The symbols move the states like this.
&: z205->z372, z548->z959, z612->z875, z546->z785, z244->z984, z580->z434, z115->z519, z903->z198, z699->z409, z984->z845, z875->z150, z845->z989, z643->z394, z772->z659, z93->z706, z409->z961, z534->z415, z198->z205, z672->z219, z659->z113, z785->z699, z73->z946, z394->z346, z412->z772, z790->z258, z946->z549, z959->z424, z434->z237, z113->z220, z910->z133, z346->z188, z519->z635, z771->z272, z424->z115, z421->z580, z258->z714, z597->z307, z237->z903, z152->z73, z220->z165, z976->z152, z165->z771, z714->z561, z680->z790, z989->z672, z706->z976, z219->z421, z432->z546, z961->z412, z635->z534, z415->z289, z133->z548, z272->z597, z939->z93, z307->z244, z561->z612, z549->z680, z289->z939, z150->z432, z188->z910, z372->z643
+: z205->z910, z548->z534, z612->z699, z546->z772, z244->z421, z580->z372, z115->z939, z903->z346, z699->z113, z984->z580, z875->z409, z845->z434, z643->z548, z772->z272, z93->z549, z409->z220, z534->z976, z198->z188, z672->z903, z659->z597, z785->z659, z73->z714, z394->z959, z412->z771, z790->z150, z946->z561, z959->z415, z434->z643, z113->z307, z910->z519, z346->z424, z519->z93, z771->z845, z424->z289, z421->z205, z258->z432, z597->z672, z237->z394, z152->z258, z220->z244, z976->z790, z165->z984, z714->z546, z680->z875, z989->z237, z706->z680, z219->z198, z432->z412, z961->z165, z635->z706, z415->z152, z133->z635, z272->z989, z939->z946, z307->z219, z561->z785, z549->z612, z289->z73, z150->z961, z188->z115, z372->z133
~: z205->z394, z548->z115, z612->z432, z546->z409, z244->z989, z580->z903, z115->z534, z903->z372, z699->z412, z984->z672, z875->z546, z845->z219, z643->z188, z772->z220, z93->z152, z409->z772, z534->z939, z198->z643, z672->z580, z659->z165, z785->z961, z73->z680, z394->z910, z412->z113, z790->z561, z946->z790, z959->z519, z434->z198, z113->z771, z910->z959, z346->z133, z519->z415, z771->z307, z424->z635, z421->z237, z258->z612, z597->z984, z237->z205, z152->z549, z220->z272, z976->z946, z165->z597, z714->z875, z680->z714, z989->z421, z706->z73, z219->z434, z432->z699, z961->z659, z635->z289, z415->z93, z133->z424, z272->z244, z939->z976, z307->z845, z561->z150, z549->z258, z289->z706, z150->z785, z188->z548, z372->z346
$: z205->z198, z548->z133, z612->z561, z546->z432, z244->z307, z580->z421, z115->z424, z903->z237, z699->z785, z984->z244, z875->z612, z845->z984, z643->z372, z772->z412, z93->z939, z409->z699, z534->z635, z198->z903, z672->z989, z659->z772, z785->z546, z73->z152, z394->z643, z412->z961, z790->z680, z946->z73, z959->z548, z434->z580, z113->z659, z910->z188, z346->z394, z519->z115, z771->z165, z424->z959, z421->z219, z258->z790, z597->z272, z237->z434, z152->z976, z220->z113, z976->z706, z165->z220, z714->z258, z680->z549, z989->z845, z706->z93, z219->z672, z432->z150, z961->z409, z635->z519, z415->z534, z133->z910, z272->z771, z939->z289, z307->z597, z561->z714, z549->z946, z289->z415, z150->z875, z188->z346, z372->z205
^: z205->z237, z548->z188, z612->z258, z546->z875, z244->z272, z580->z672, z115->z548, z903->z580, z699->z432, z984->z597, z875->z714, z845->z307, z643->z198, z772->z409, z93->z415, z409->z546, z534->z115, z198->z434, z672->z984, z659->z961, z785->z150, z73->z706, z394->z205, z412->z699, z790->z946, z946->z976, z959->z910, z434->z219, z113->z412, z910->z394, z346->z372, z519->z959, z771->z113, z424->z133, z421->z989, z258->z549, z597->z165, z237->z421, z152->z93, z220->z772, z976->z939, z165->z659, z714->z680, z680->z73, z989->z244, z706->z289, z219->z845, z432->z612, z961->z785, z635->z424, z415->z519, z133->z346, z272->z220, z939->z534, z307->z771, z561->z790, z549->z152, z289->z635, z150->z561, z188->z643, z372->z903

In the rows, zero is written as 145.

The rows follow the links: the fewer symbols apart two states are, the more alike their rows tend to be.

Some states and rows for them; each showing differs a little:
z307: 158	188	157	131	169	130	120	123	99	111	122	135	132	175	119	225	141	165	200	181	169	151	134	125	92	208	205	194	128	154	140	122	70	151	218	115	229	200	127	138	107	81	86	168	31	162	140	139
z790: 149	205	134	154	127	161	164	108	71	149	167	155	101	109	165	117	143	53	137	196	92	159	201	124	112	153	111	127	101	164	121	123	145	94	176	99	77	124	160	141	193	143	147	218	252	69	199	143
z549: 164	165	131	168	104	154	136	144	112	124	170	138	132	85	169	87	142	102	93	152	75	130	202	138	161	94	100	98	119	159	134	161	202	92	155	112	59	81	191	160	199	171	189	202	290	89	157	130
z771: 206	179	169	113	145	107	70	119	108	77	140	101	169	114	110	192	140	178	125	160	125	118	213	114	110	174	182	157	107	160	175	157	138	107	244	54	195	163	184	175	148	92	145	220	141	187	108	112
z152: 99	127	138	222	142	157	157	185	194	173	150	166	125	139	207	96	141	137	106	113	111	142	115	188	201	73	70	94	144	135	114	155	201	138	73	214	69	112	122	120	169	172	175	83	216	90	144	151
z785: 188	223	154	159	124	126	78	114	93	91	159	132	112	100	151	151	124	127	108	173	75	126	210	118	108	147	152	116	98	163	139	144	162	90	234	69	120	119	178	170	170	81	141	236	225	115	133	112
z910: 138	112	91	38	117	182	256	117	99	205	166	158	147	144	116	136	171	77	195	197	214	169	159	98	134	176	133	166	190	150	175	113	131	190	97	121	133	151	150	143	178	256	154	186	129	144	210	178
z434: 170	138	112	47	151	147	188	113	103	157	156	145	159	164	97	196	167	126	208	185	217	173	146	91	98	211	191	194	169	161	183	119	95	189	164	90	208	183	156	147	133	177	134	186	50	197	169	163
z612: 90	194	190	273	172	125	82	170	166	141	130	160	97	154	217	152	115	153	132	114	68	147	116	186	147	117	117	123	97	132	74	153	155	117	143	207	115	151	101	122	122	54	111	101	163	71	125	136
z946: 146	135	147	191	114	151	121	162	169	138	171	131	150	107	180	74	137	135	85	127	82	125	183	165	194	77	86	82	136	141	135	163	215	99	121	137	60	86	172	149	188	175	199	152	281	103	154	118
z165: 205	162	178	152	145	101	53	128	144	55	142	97	180	107	119	179	142	209	96	132	110	109	187	132	134	130	181	139	128	145	181	163	165	94	235	82	202	132	179	172	132	81	147	196	157	206	88	104
z643: 160	51	112	98	144	145	172	184	221	162	155	131	202	146	113	120	168	208	130	102	218	136	134	156	206	109	134	140	205	131	199	175	169	172	86	170	166	135	166	148	140	244	200	95	135	225	118	156
z597: 190	210	151	116	161	134	121	100	87	112	141	133	131	162	101	220	145	146	175	184	151	150	156	101	76	201	215	185	106	160	157	125	89	134	224	95	222	184	149	163	117	84	100	203	64	178	143	132
z984: 133	150	182	163	188	119	103	157	176	151	119	143	159	185	136	204	137	217	180	118	168	144	85	170	124	167	200	178	143	132	125	158	119	180	161	184	234	205	104	131	79	89	98	97	16	193	102	144
z415: 154	136	105	101	104	174	212	125	115	167	190	162	136	117	149	90	163	71	133	184	156	156	188	118	158	124	99	118	176	154	162	122	174	135	114	112	72	107	181	158	211	234	176	199	237	106	202	156
z258: 121	229	139	168	124	155	153	112	67	145	161	175	77	128	172	140	150	57	162	203	85	158	172	138	104	166	112	131	99	156	97	112	129	110	190	121	85	132	131	148	187	103	119	208	204	39	199	148
z534: 155	105	97	98	106	173	210	144	133	160	181	148	159	103	133	69	162	93	113	158	149	139	183	126	174	116	94	112	184	147	174	142	199	138	101	126	62	103	191	161	208	248	194	189	252	122	180	145

Each walk starts at a row. The symbols on each line, taken left to right, move it on to the next state.
Each answer is a row, close to the row of the state it stands for.
start 136	169	170	144	189	119	122	148	141	138	111	151	134	192	112	220	138	191	196	145	163	153	93	145	95	202	201	197	134	138	137	135	78	163	181	156	237	207	110	137	85	69	92	128	7	180	118	142
& $ ^ -> 200	196	176	114	143	127	94	102	91	85	147	127	156	129	100	193	145	159	158	185	137	139	198	110	90	185	204	173	115	164	168	148	107	114	244	47	210	171	172	161	126	87	124	231	114	174	128	126
^ + ^ ^ -> 197	161	202	184	149	96	37	151	181	70	122	109	180	126	130	178	124	234	97	110	102	111	152	155	146	118	182	114	117	138	163	179	173	108	214	112	194	143	178	152	120	65	147	137	143	192	83	108
start 166	166	203	213	157	97	36	161	182	75	118	121	162	135	148	183	122	241	110	93	98	115	127	174	155	116	181	137	120	135	139	178	164	103	194	163	201	150	154	160	107	53	144	106	116	183	80	106
$ ~ ^ -> 152	169	195	221	172	97	41	164	184	95	119	131	145	160	150	189	120	234	127	93	93	122	105	186	138	138	172	145	101	136	119	175	140	126	181	175	201	166	124	135	103	49	114	103	94	173	87	123
& ~ + -> 148	120	175	174	180	118	79	165	204	126	96	134	178	181	121	202	141	229	151	99	169	137	82	163	159	152	198	174	147	135	162	165	123	175	155	188	231	188	116	134	82	90	129	73	28	216	83	127
start 172	54	102	69	101	152	181	147	190	160	158	126	200	126	102	109	180	162	126	125	224	128	156	131	204	117	139	145	214	140	211	161	185	176	92	136	142	122	194	167	158	261	210	142	157	226	152	148
$ ~ ^ ~ -> 160	116	74	38	105	162	238	124	115	181	173	151	171	123	98	115	183	99	173	183	214	167	179	96	142	164	141	154	191	156	199	134	151	170	110	103	133	137	188	154	177	253	169	182	163	167	195	166
^ $ -> 131	59	131	123	160	137	160	171	213	175	126	144	189	166	127	145	157	206	147	89	217	128	106	172	205	130	155	150	200	129	190	160	159	199	65	203	183	147	136	132	115	205	173	57	88	219	123	158
start 127	112	124	94	168	154	201	152	156	200	133	159	143	192	112	182	165	154	225	154	233	173	92	126	123	196	182	208	173	145	156	124	84	204	112	173	212	205	110	133	110	163	121	108	7	184	166	182
& ^ & -> 137	140	113	71	165	153	199	126	127	179	143	163	145	191	95	186	166	126	213	180	217	169	116	108	111	217	186	201	178	149	170	129	77	189	144	138	207	204	120	133	109	176	116	157	19	172	170	179
~ & ~ + ^ -> 107	113	89	66	144	176	251	129	122	226	166	171	130	169	137	135	175	79	215	201	226	174	134	123	139	181	131	177	177	143	153	112	100	195	86	158	136	164	132	140	174	231	135	146	104	136	210	181
start 180	75	90	47	106	163	212	138	135	164	174	141	176	104	85	109	178	131	137	159	216	142	188	112	174	141	141	146	207	156	211	135	159	161	107	103	136	126	200	166	180	271	188	179	168	191	173	154
$ $ ^ -> 120	99	136	118	180	153	185	160	178	179	133	164	169	187	122	165	151	183	199	123	222	162	79	158	156	173	178	187	187	139	153	148	109	211	93	204	201	184	111	127	103	172	124	65	23	188	137	169
$ ~ ^ ^ -> 202	138	125	38	138	140	166	112	99	137	153	120	174	137	71	185	170	146	178	189	211	152	182	90	109	206	184	182	159	154	202	135	111	158	184	64	213	161	195	173	148	191	138	212	87	223	150	138
start 121	66	132	123	160	158	173	173	209	182	122	149	183	186	125	159	152	202	171	101	210	144	66	167	192	145	154	170	202	132	154	155	136	200	84	213	191	165	125	127	109	189	156	50	54	218	127	156
+ $ ~ -> 93	115	104	92	151	191	251	154	151	229	144	187	126	187	160	125	162	97	204	161	212	190	99	142	145	180	139	166	188	142	133	124	117	201	56	185	133	158	114	121	140	225	137	115	97	126	189	198
+ + $ ^ -> 126	152	100	96	111	182	230	115	105	192	176	173	123	121	153	102	160	55	162	211	156	172	174	126	133	149	103	132	153	164	137	111	145	146	114	114	72	115	155	147	191	219	171	203	218	88	205	172
start 149	89	111	119	103	166	193	159	177	171	162	140	172	107	150	72	164	128	93	129	164	139	158	148	204	94	93	105	176	131	174	153	203	151	76	163	77	91	186	145	188	259	208	139	240	146	171	159
$ $ $ $ -> 84	95	109	133	152	172	227	168	176	224	147	175	129	195	151	109	169	128	194	134	205	166	82	151	180	152	125	154	190	133	147	133	135	217	48	217	120	161	98	115	138	216	156	71	98	129	182	190
+ $ ^ -> 106	70	124	153	129	172	190	193	211	199	148	151	161	161	179	88	171	166	129	94	174	147	102	177	213	99	98	129	191	119	143	163	187	178	46	217	96	121	139	127	157	222	185	58	162	154	145	168
start 76	117	136	217	142	166	169	172	189	203	152	184	110	168	204	91	131	125	136	118	110	157	104	185	194	107	87	118	158	126	98	139	171	155	69	233	77	133	87	121	155	158	157	63	186	71	156	161
& & -> 120	130	152	205	127	150	121	179	188	151	159	155	145	116	193	80	138	148	80	103	113	137	142	184	202	83	86	92	143	139	123	171	216	126	97	187	57	77	152	145	178	171	183	110	263	95	135	139
^ + & ~ -> 76	209	172	255	163	148	117	146	133	162	129	172	74	168	208	159	123	101	152	162	78	160	112	168	122	146	120	131	82	130	61	129	128	127	162	179	110	148	84	112	154	53	95	119	159	37	157	149
start 188	185	168	187	119	110	61	139	123	65	147	102	142	95	160	132	125	158	81	150	59	122	207	140	135	120	135	104	101	158	133	169	177	85	212	79	124	114	185	167	165	88	150	209	239	123	128	102
$ ^ + -> 179	219	165	152	145	129	97	107	70	96	146	142	115	128	145	171	127	107	134	190	80	149	197	119	91	181	154	143	92	164	133	130	135	102	240	60	143	148	159	164	163	64	120	223	181	111	139	117
+ ^ -> 131	215	187	216	178	125	75	157	134	117	106	139	116	181	161	207	122	167	167	161	96	148	117	161	99	161	186	161	98	143	82	142	103	125	217	162	184	177	99	125	100	18	89	137	80	115	126	138
start 96	77	115	145	150	176	203	179	210	222	145	176	154	183	164	94	164	160	156	118	197	167	84	181	200	116	113	144	192	131	148	147	153	197	49	232	120	150	113	118	145	220	171	70	122	139	169	187
+ + $ ^ -> 87	157	103	149	146	185	238	151	113	214	156	185	84	174	191	99	145	54	184	178	149	176	115	147	134	160	90	136	130	148	89	98	130	170	83	181	80	151	107	123	171	188	133	135	171	45	206	185
~ & ^ -> 67	141	128	195	148	194	201	164	166	220	145	184	102	176	210	98	151	86	172	155	137	171	95	162	163	136	93	125	141	142	100	126	148	174	53	224	78	140	96	109	164	169	140	102	170	55	184	185
